3.685,0.813,0.823,2.164,-1.958,-1.193
-1.251,0.535,3.643,-5.434,3.858,2.052
3.039,0.065,0.552,1.949,-0.817,-0.176
value 0.535

0.642,-2.190,4.327,-1.100,-4.459,3.924,2.469
-0.594,-4.470,2.694,3.450,3.223,-2.983,3.001
-1.703,1.132,0.424,3.085,-2.335,2.209,-2.085
value -4.470

1.266,0.805,0.616,2.026,4.523,2.265
1.266,3.820,4.456,3.101,0.412,3.698
1.266,0.854,1.551,2.037,2.426,2.242
value 3.820

-0.116,-1.261,0.216,-2.505,-0.025,-1.384
1.329,0.340,2.261,1.541,0.822,-2.063
3.074,-1.718,-1.626,-5.685,0.329,0.328
value 0.340

4.247,-1.978,-3.583,0.681,-1.183,3.569
5.163,-0.497,-2.228,1.100,-1.513,3.569
2.216,-0.651,-1.290,-0.477,-1.841,3.569
value -0.497

2.423,-4.633,4.038,2.333,-1.451,-1.276
-4.040,-5.748,3.389,2.983,-2.253,-3.989
4.082,-4.420,5.403,3.675,0.419,5.563
value -5.748

2.064,2.901,2.160,1.045,2.399,2.118,1.547
-2.139,3.077,5.365,-1.144,-0.908,1.834,-2.008
0.587,-1.228,-1.323,0.458,0.590,-0.109,0.302
value 3.077
---
Q: [-17, -13, -35, 37]
A: -17
Q: [[6, -18, 11, -1, 4, 14], [22, 15, 28, 14, 36, 17], [-29, 0, -11, 16, -30, 13]]
A: -11
Q: [657, 692, 62, 844, 457, 762, 890]
A: 844
Q: [[5781, 2613, 7251, 3641, 8203], [2490, 4059, 4233, 3290, 4995], [8576, 5459, 2533, 7539, 7218]]
A: 5459
Q: [[3244, 4084, 1008, 7113, 2493, 2509], [3108, 8152, 4145, 3859, 2796, 2982], [5501, 4773, 4583, 4563, 5887, 1918]]
A: 4583
Q: [201, 55, 45, 71, 207, 235, 166]
A: 71
---
-0.364,-2.479,-4.990,-6.042,-5.558,-1.244 -> -4.990

-1.411,-0.009,0.285,3.703,-2.596,-0.104,2.942
0.694,1.406,0.279,0.928,-2.612,-0.457,0.857
0.509,0.306,5.103,-1.922,-4.726,3.394,0.898
-> 5.103

2.616,2.040,-1.280,2.227,3.171,1.243,-0.166
2.585,1.644,0.480,2.758,-4.369,1.647,-3.142
-> 0.480

-5.142,0.466,-4.886,-5.214 -> -4.886

0.904,1.089,-4.135,0.289,-4.649,-3.100,-5.137 -> -4.135

-2.625,3.261,5.038,-1.818,1.277
-0.653,0.150,-0.684,-0.522,1.005
-2.738,3.052,4.287,-1.887,1.548
-> 4.287
---
(4.128, 2.227, 2.815, -6.004)	4.128, 2.815
(-5.260, -0.600, -2.586, 0.516, -2.724)	0.516, -0.600
(1.030, -0.606, -3.561, -4.404, -3.530)	1.030, -0.606
(5.733, -1.785, -4.383, -0.307, -0.702)	5.733, -0.307
(0.590, -5.519, -4.128, 5.478)	5.478, 0.590
(5.567, 4.285, 3.042, -1.036, 2.705, 0.347, -3.128)	5.567, 4.285
---
-4.156,-1.114,4.558,-0.740,-4.275 out -4.156, -4.275

1.522,2.007,3.806,0.921,-1.461
-0.297,-0.809,4.972,0.861,-1.866
out 1.522, -1.866

-2.122,4.171,0.828,-4.706,-1.255 out -2.122, -1.255

-2.558,0.650,4.264,-1.898,4.351,0.977 out -2.558, 0.977

2.344,-1.574,-2.648,-0.403,1.780
-1.917,-1.260,-0.773,-0.614,-1.083
1.952,0.809,-1.180,4.823,-3.778
out 2.344, -3.778

1.515,0.356,1.377,1.311,3.250,5.624,2.796 out 1.515, 2.796

0.811,1.169,2.987,-5.553,-2.260 out 0.811, -2.260

5.480,1.956,-1.017,3.097,-0.849,3.439,-0.955
2.556,-1.011,-0.866,-0.900,0.644,2.997,-0.389
out 5.480, -0.389

-3.320,5.095,-4.489,3.420,-2.788,1.745,1.616 out -3.320, 1.616
---
Input:
4,4,4,5
5,3,3,7
5,4,6,2
Output: 4, 2

Input:
7,49,-20,-5,-11,-20,-31
20,17,29,20,35,40,38
25,-20,45,-5,-9,17,-30
Output: 7, -30

Input: 22,32,-41,-31,50
Output: 22, 50

Input:
723,-261,-5,381,499,703,-334
-763,587,-341,-763,-751,-730,228
Output: 723, 228

Input: -37,44,10,-22,-48,5
Output: -37, 5

Input: 49,-2,24,10,25,-26,-4
Output: 49, -4
---
2.571,-0.832,2.892,-4.018,0.200,-3.799
-2.173,1.069,-0.586,3.523,-2.421,4.336
-2.026,1.186,0.414,3.350,-3.420,4.623
: 2.571

2.164,3.604,-1.719,4.248
-2.080,4.678,-1.087,2.555
2.550,4.193,-0.863,2.667
: 2.164

-2.384,0.603,1.499,-5.374,-0.088,-0.840
-1.066,-0.188,-2.076,-1.393,-0.399,-3.768
2.825,-0.908,0.277,0.940,-0.024,0.092
: -2.384

2.081,0.696,-1.048,3.964,-5.499,0.389
4.841,3.683,-1.231,-0.207,2.841,-0.045
-0.092,2.493,-1.268,-2.478,0.493,-0.255
: 2.081

1.100,-4.407,-0.066,-0.503,2.465
-1.914,0.249,-0.277,3.579,2.414
-1.546,0.418,-0.013,-0.129,0.162
: 1.100

-5.592,-5.684,2.662,5.109
-5.766,-4.592,2.626,5.203
-5.902,-4.637,3.218,5.090
: -5.592
---
[2 8 7 3 1 2 3] result: 2
[5795 2702 6357 3039 6242 8295] result: 5795
[2592 3481 2118 9966 4144] result: 2592
[ 772 -222  128  705 -981] result: 772
[189  31 141 158 164 242] result: 189
[255 860  57 384 893] result: 255
[6553 6325 1836 6951 1671 7977 4068] result: 6553
---
[[8028 8143 4426 4936 4299 2510]
 [8297 6804 8309 2178 6531 6405]]	6804

[[3 5 6 2 4]
 [4 7 8 3 8]
 [4 5 5 2 5]]	7

[[44 72 61 55]
 [16 31 78 63]]	31

[[4 5 4 6 5 2 6]
 [6 7 3 5 8 0 6]]	7

[[66 15 78 10 23]
 [72 47 37 61 66]]	47

[[8944 4607 6742 7792]
 [7864 6605 3178 5115]]	6605

[[ 35 151  35 120  23]
 [ 95 215 179 190  71]]	215

[[181  98 109  45  81 121]
 [197 100 108  60  82 108]
 [204  86 121  30  63 134]]	100

[[747 165 271 200 123]
 [277 143 450 509 920]
 [568  68 623 607 360]]	143

[[799 788 514 591 315 125]
 [521 533 764 732 104 235]
 [798 788 527 601 304 121]]	533
